[[145 146 128]
 [131 122 129]
 [140 130 132]
 [157 144 128]
 [135 112 127]]
=>
[[131 122 129]
 [140 130 132]]

[[116 150 139]
 [125 134 130]
 [145 130 140]
 [116 115 115]
 [118 140 112]]
=>
[[125 134 130]
 [145 130 140]]

[[128 126 129]
 [150 122 149]
 [135 136 145]
 [142 144 156]]
=>
[[150 122 149]
 [135 136 145]]

[[154 124 132 148 146]
 [130 138 126 119 117]
 [131 126 124 133 132]
 [121 117 135 121 135]]
=>
[[130 138 126]
 [131 126 124]]

[[130 136 112]
 [124 120 129]
 [133 124 111]
 [119 139 134]
 [120 150 113]]
=>
[[124 120 129]
 [133 124 111]]

[[117 128 120 106 114]
 [126 108 141 111 117]
 [102 115 147 130 131]
 [118 113 134 134 113]]
=>
[[126 108 141]
 [102 115 147]]

[[130 150 144 140]
 [127 150 142 135]
 [131 147 146 137]
 [123 148 139 125]
 [135 149 148 148]]
=>
[[127 150 142]
 [131 147 146]]
---
[[127 115 131 128 126 136]
 [124 135 129 131 126 123]
 [118 137 126 131 126 116]
 [150 118 134 142 133 128]
 [104 128 133 118 106 139]]
=>
[[136 127 115 131 128 126]
 [123 124 135 129 131 126]
 [116 118 137 126 131 126]
 [128 150 118 134 142 133]
 [139 104 128 133 118 106]]

[[123 118 103 136]
 [117 147 144 130]
 [117 132 124 111]
 [116 138 149 142]
 [120 145 149 138]
 [131 126 141 141]
 [129 135 153 144]
 [117 128 110 122]
 [114 144 114 102]
 [118 140 146 138]]
=>
[[136 123 118 103]
 [130 117 147 144]
 [111 117 132 124]
 [142 116 138 149]
 [138 120 145 149]
 [141 131 126 141]
 [144 129 135 153]
 [122 117 128 110]
 [102 114 144 114]
 [138 118 140 146]]

[[143 125 148]
 [135 137 144]
 [140 117 138]
 [116 117 115]
 [144 120 141]
 [147 113 142]
 [132 103 129]
 [150 126 150]
 [136 147 133]]
=>
[[148 143 125]
 [144 135 137]
 [138 140 117]
 [115 116 117]
 [141 144 120]
 [142 147 113]
 [129 132 103]
 [150 150 126]
 [133 136 147]]

[[135 126]
 [137 144]
 [145 124]
 [152 114]]
=>
[[126 135]
 [144 137]
 [124 145]
 [114 152]]

[[119 124 142 136 100 135 143 132 132]
 [105 145 131 115 126 136 118 108 118]
 [121 122 149 126 111 142 145 120 119]
 [115 121 101 118 119 140 117 102 128]
 [129 126 146 124 117 137 140 119 136]
 [118 121 116 118 120 144 125 103 123]]
=>
[[132 119 124 142 136 100 135 143 132]
 [118 105 145 131 115 126 136 118 108]
 [119 121 122 149 126 111 142 145 120]
 [128 115 121 101 118 119 140 117 102]
 [136 129 126 146 124 117 137 140 119]
 [123 118 121 116 118 120 144 125 103]]

[[147 148 134 121 140 121 116 142 121 123 114 122 142 131]
 [126 109 122 134 137 140 137 131 136 140 136 136 122 118]
 [137 115 108 114 119 117 112 128 113 117 112 112 136 109]
 [146 131 103 116 130 121 116 138 116 127 113 116 149  98]]
=>
[[131 147 148 134 121 140 121 116 142 121 123 114 122 142]
 [118 126 109 122 134 137 140 137 131 136 140 136 136 122]
 [109 137 115 108 114 119 117 112 128 113 117 112 112 136]
 [ 98 146 131 103 116 130 121 116 138 116 127 113 116 149]]

[[138 119 150 119 125 140]
 [136 140 141 141 124 142]
 [149 147 141 119 117 111]
 [128 137 120 118 131 130]
 [126 148 108 118 120 106]
 [145 118 118 142 111 108]]
=>
[[140 138 119 150 119 125]
 [142 136 140 141 141 124]
 [111 149 147 141 119 117]
 [130 128 137 120 118 131]
 [106 126 148 108 118 120]
 [108 145 118 118 142 111]]

[[152 129 128]
 [138 126 129]
 [116 127 111]
 [145 129 139]
 [139 126 129]
 [141 124 129]]
=>
[[128 152 129]
 [129 138 126]
 [111 116 127]
 [139 145 129]
 [129 139 126]
 [129 141 124]]
---
[[149 104 139]
 [134 113 117]
 [133 113 117]
 [131 124 127]]
=>
[139 113 133]

[[122 122 141 141 150]
 [111 119 146 143 147]
 [117 145 130 115 124]
 [134 151 108 156 104]]
=>
[150 143 130 151]

[[127 136 134]
 [121 103 108]
 [125 110 119]
 [123 128 138]]
=>
[134 103 125]

[[113 131]
 [127 145]
 [114 135]
 [120 137]
 [104 156]]
=>
[131 127]

[[110 115 128]
 [142 155 135]
 [149 135 126]]
=>
[128 155 149]

[[119 130 125 131]
 [130 128 123 126]
 [154 123 130 126]
 [117 149 113 135]]
=>
[131 123 123 117]

[[117 149 115 127 130]
 [114 150 114 128 133]]
=>
[130 128]

[[131 135 128 129 153]
 [134 123 124 127 127]
 [130 132 126 123 127]
 [136 120 118 131 127]]
=>
[153 127 126 120]
---
[[120 113 126 144]
 [121 144 125 149]
 [139 147 106 113]
 [146 132 113 132]]
=>
[[120 121 139 146]
 [113 144 147 132]
 [126 125 106 113]
 [144 149 113 132]]

[[130 135 135 124 127 126 134 129 141]
 [110 115 107 139 138 115 135 134 137]
 [136 118 118 134 144 133 128 137 123]
 [121 121 119 137 138 118 136 133 129]
 [134 120 120 137 146 133 129 133 124]
 [123 122 116 143 134 123 147 119 145]]
=>
[[130 110 136 121 134 123]
 [135 115 118 121 120 122]
 [135 107 118 119 120 116]
 [124 139 134 137 137 143]
 [127 138 144 138 146 134]
 [126 115 133 118 133 123]
 [134 135 128 136 129 147]
 [129 134 137 133 133 119]
 [141 137 123 129 124 145]]

[[114 127 132 140 127 129 141 117 124]
 [135 134 131 121 134 126 130 132 137]
 [138 134 131 120 134 127 128 134 136]
 [156 140 128 103 137 124 115 146 145]
 [132 125 124 128 122 129 120 132 124]
 [128 130 130 126 129 128 129 128 133]
 [124 130 131 129 132 128 134 127 132]
 [142 126 119 118 122 129 110 138 125]]
=>
[[114 135 138 156 132 128 124 142]
 [127 134 134 140 125 130 130 126]
 [132 131 131 128 124 130 131 119]
 [140 121 120 103 128 126 129 118]
 [127 134 134 137 122 129 132 122]
 [129 126 127 124 129 128 128 129]
 [141 130 128 115 120 129 134 110]
 [117 132 134 146 132 128 127 138]
 [124 137 136 145 124 133 132 125]]

[[129 130 121 121 131 129 122 135 117 136 130 130 125 123]
 [130 130 125 126 137 130 130 136 107 138 130 130 128 135]]
=>
[[129 130]
 [130 130]
 [121 125]
 [121 126]
 [131 137]
 [129 130]
 [122 130]
 [135 136]
 [117 107]
 [136 138]
 [130 130]
 [130 130]
 [125 128]
 [123 135]]

[[133 121 124 123 110 121 135 127 113 127 129 127 130 134 138 143]
 [133 140 152  99 154 121 120 141 145 139 146 127 117 107 151 107]
 [133 141 148 107 151 125 123 137 142 136 144 127 119 110 143 112]
 [134 138 148 102 151 122 121 138 141 137 144 127 118 109 147 110]
 [136 136 119 148 143 133 127 121 136 117 127 134 135 132 109 135]]
=>
[[133 133 133 134 136]
 [121 140 141 138 136]
 [124 152 148 148 119]
 [123  99 107 102 148]
 [110 154 151 151 143]
 [121 121 125 122 133]
 [135 120 123 121 127]
 [127 141 137 138 121]
 [113 145 142 141 136]
 [127 139 136 137 117]
 [129 146 144 144 127]
 [127 127 127 127 134]
 [130 117 119 118 135]
 [134 107 110 109 132]
 [138 151 143 147 109]
 [143 107 112 110 135]]

[[139 148 141]
 [127 112 129]
 [111 121 123]
 [125 108 124]
 [114 120 121]
 [137 138 151]]
=>
[[139 127 111 125 114 137]
 [148 112 121 108 120 138]
 [141 129 123 124 121 151]]
---
[[135 152 123 126 143]
 [128 108 126 130 130]]
=>
[135 108]

[[126 102]
 [115 128]
 [145 119]
 [121 112]]
=>
[126 128]

[[120 154 108 134]
 [130 114 104 110]
 [125 105 109 110]]
=>
[120 114 109]

[[124 131 101 122]
 [121 126 145 125]]
=>
[124 126]

[[135 124 108 105]
 [130 142 147 152]]
=>
[135 142]

[[113 157 151]
 [136 156 113]
 [121 135 158]
 [139 124 157]
 [155 135 157]]
=>
[113 156 158]

[[135 105]
 [130 105]
 [144 124]
 [109 130]
 [124 135]]
=>
[135 105]

[[120 152 122]
 [118 107 134]
 [118 114 145]
 [136 111 148]
 [118 149 108]]
=>
[120 107 145]
